Below are the code and all the weights of a small trained network. Each question names an input and a class and asks about switching units off, where a switched-off unit gives its printed mean instead of its output.

import numpy as np


def w(rows, s, z=0):
    codes = np.array(rows[::2]) - 128.0
    scale = np.full(codes.shape[1], s)
    scale[-1] = z or s
    return codes * scale


def f(y):
    return y / 2 * (1 + np.tanh(0.7978845608 * (y + 0.044715 * y**3)))


def log_softmax(a):
    a = a - a.max(-1, keepdims=True)
    return a - np.log(np.exp(a).sum(-1, keepdims=True))


def net(x, mask):
    res = np.array(x, float).reshape(1, 2) / 4 @ E
    y = f(res @ A[0][:, :-1].T + A[0][:, -1])
    res = res + np.where(mask, y, B[0][:, -1]) @ B[0][:, :-1]
    return log_softmax(res[-1] @ U[:, :-1].T + U[:, -1])


A, B = {}, {}
E = w([
[173,105,1,151,141,89,131,174,116,98,137],'x0',
[163,87,146,74,74,141,142,132,153,59,143],'x1',
],0.016)
A[0] = w([
[212,105,41,91,145,14,190,197,104,136,144,146],'neuron 1',
[156,126,146,77,84,103,112,165,164,46,150,54],'neuron 2',
[199,102,73,126,137,92,135,192,132,153,108,62],'neuron 3',
[72,124,182,131,118,159,106,111,147,144,81,49],'neuron 4',
[171,75,121,78,76,104,222,159,178,88,254,83],'neuron 5',
[111,129,61,222,68,157,108,198,124,76,130,75],'neuron 6',
[90,208,70,160,145,126,111,151,39,221,169,60],'neuron 7',
[110,121,145,172,156,124,114,128,141,142,159,254],'neuron 8',
],0.0072,0.0086)
B[0] = w([
[112,162,158,160,107,151,187,113,152,130,89,253],'neuron 1',
[155,110,137,119,162,111,77,124,125,153,192,156],'neuron 2',
[103,170,163,131,88,156,107,88,158,161,169,174],'neuron 3',
[83,209,184,156,116,145,79,70,252,204,210,157],'neuron 4',
[154,78,110,128,170,92,63,161,131,135,155,184],'neuron 5',
[60,160,147,136,128,173,122,79,163,131,169,170],'neuron 6',
[126,148,137,87,187,79,47,142,129,160,219,193],'neuron 7',
[136,82,109,134,123,118,159,160,89,76,89,220],'neuron 8',
],0.016,0.011)
U = w([
[119,159,161,142,85,189,168,59,177,139,117,44],'0',
[146,119,120,97,150,52,88,159,119,138,163,46],'1',
[151,98,126,125,100,125,222,180,63,104,7,254],'2',
],0.017,0.007)

Each question gives the input, the list of numbers given to net, and the class t.
The units are the neurons (one row each of A and B). Each row of codes is followed by its name. A weight is (code - 128) times the scale printed after its matrix; where a second scale follows, it is the last column's (A, B and U).
mask holds one flag per neuron, in row order. A switched-off neuron (its flag False) gives its mean, the last column of its row in B, instead of its output. The means were averaged over made-up inputs and are rounded, as every weight is.
A unit's drop is (log p(t) with every unit on - log p(t) with that unit switched off) / (log p(t) with every unit on - log p(t) with every unit switched off).
The circuit of an input: a set's keep is (log p(t) with only the set's units on - log p(t) with every unit switched off) / (log p(t) with every unit on - log p(t) with every unit switched off). Starting from all 8 units, units are removed one at a time, each time the one whose removal leaves the highest keep (on an exact tie, the one counted first), for as long as the keep stays at least 0.8.
units of the circuit, in order: the units of the circuit, biggest drop first
top k neurons: the k neurons with the biggest drops, biggest first
drop when u is switched off: that unit's drop, to one decimal
input [-5,-8], class 1: units of the circuit, in order : neuron 7
input [2,3], class 2: units of the circuit, in order : neuron 7; neuron 4
input [8,-7], class 0: top 3 neurons : neuron 1; neuron 6; neuron 3
input [7,7], class 0: top 4 neurons : neuron 1; neuron 6; neuron 3; neuron 7
input [8,-8], class 0: top 4 neurons : neuron 1; neuron 6; neuron 3; neuron 5
input [-6,7], class 1: top 2 neurons : neuron 1; neuron 5
input [3,1], class 2: top 2 neurons : neuron 4; neuron 7
input [-4,-6], class 1: top 2 neurons : neuron 1; neuron 7
input [0,7], class 1: drop when neuron 6 is switched off : 0.0
input [-1,-3], class 2: drop when neuron 5 is switched off : 0.1
input [1,2], class 2: drop when neuron 7 is switched off : 0.2
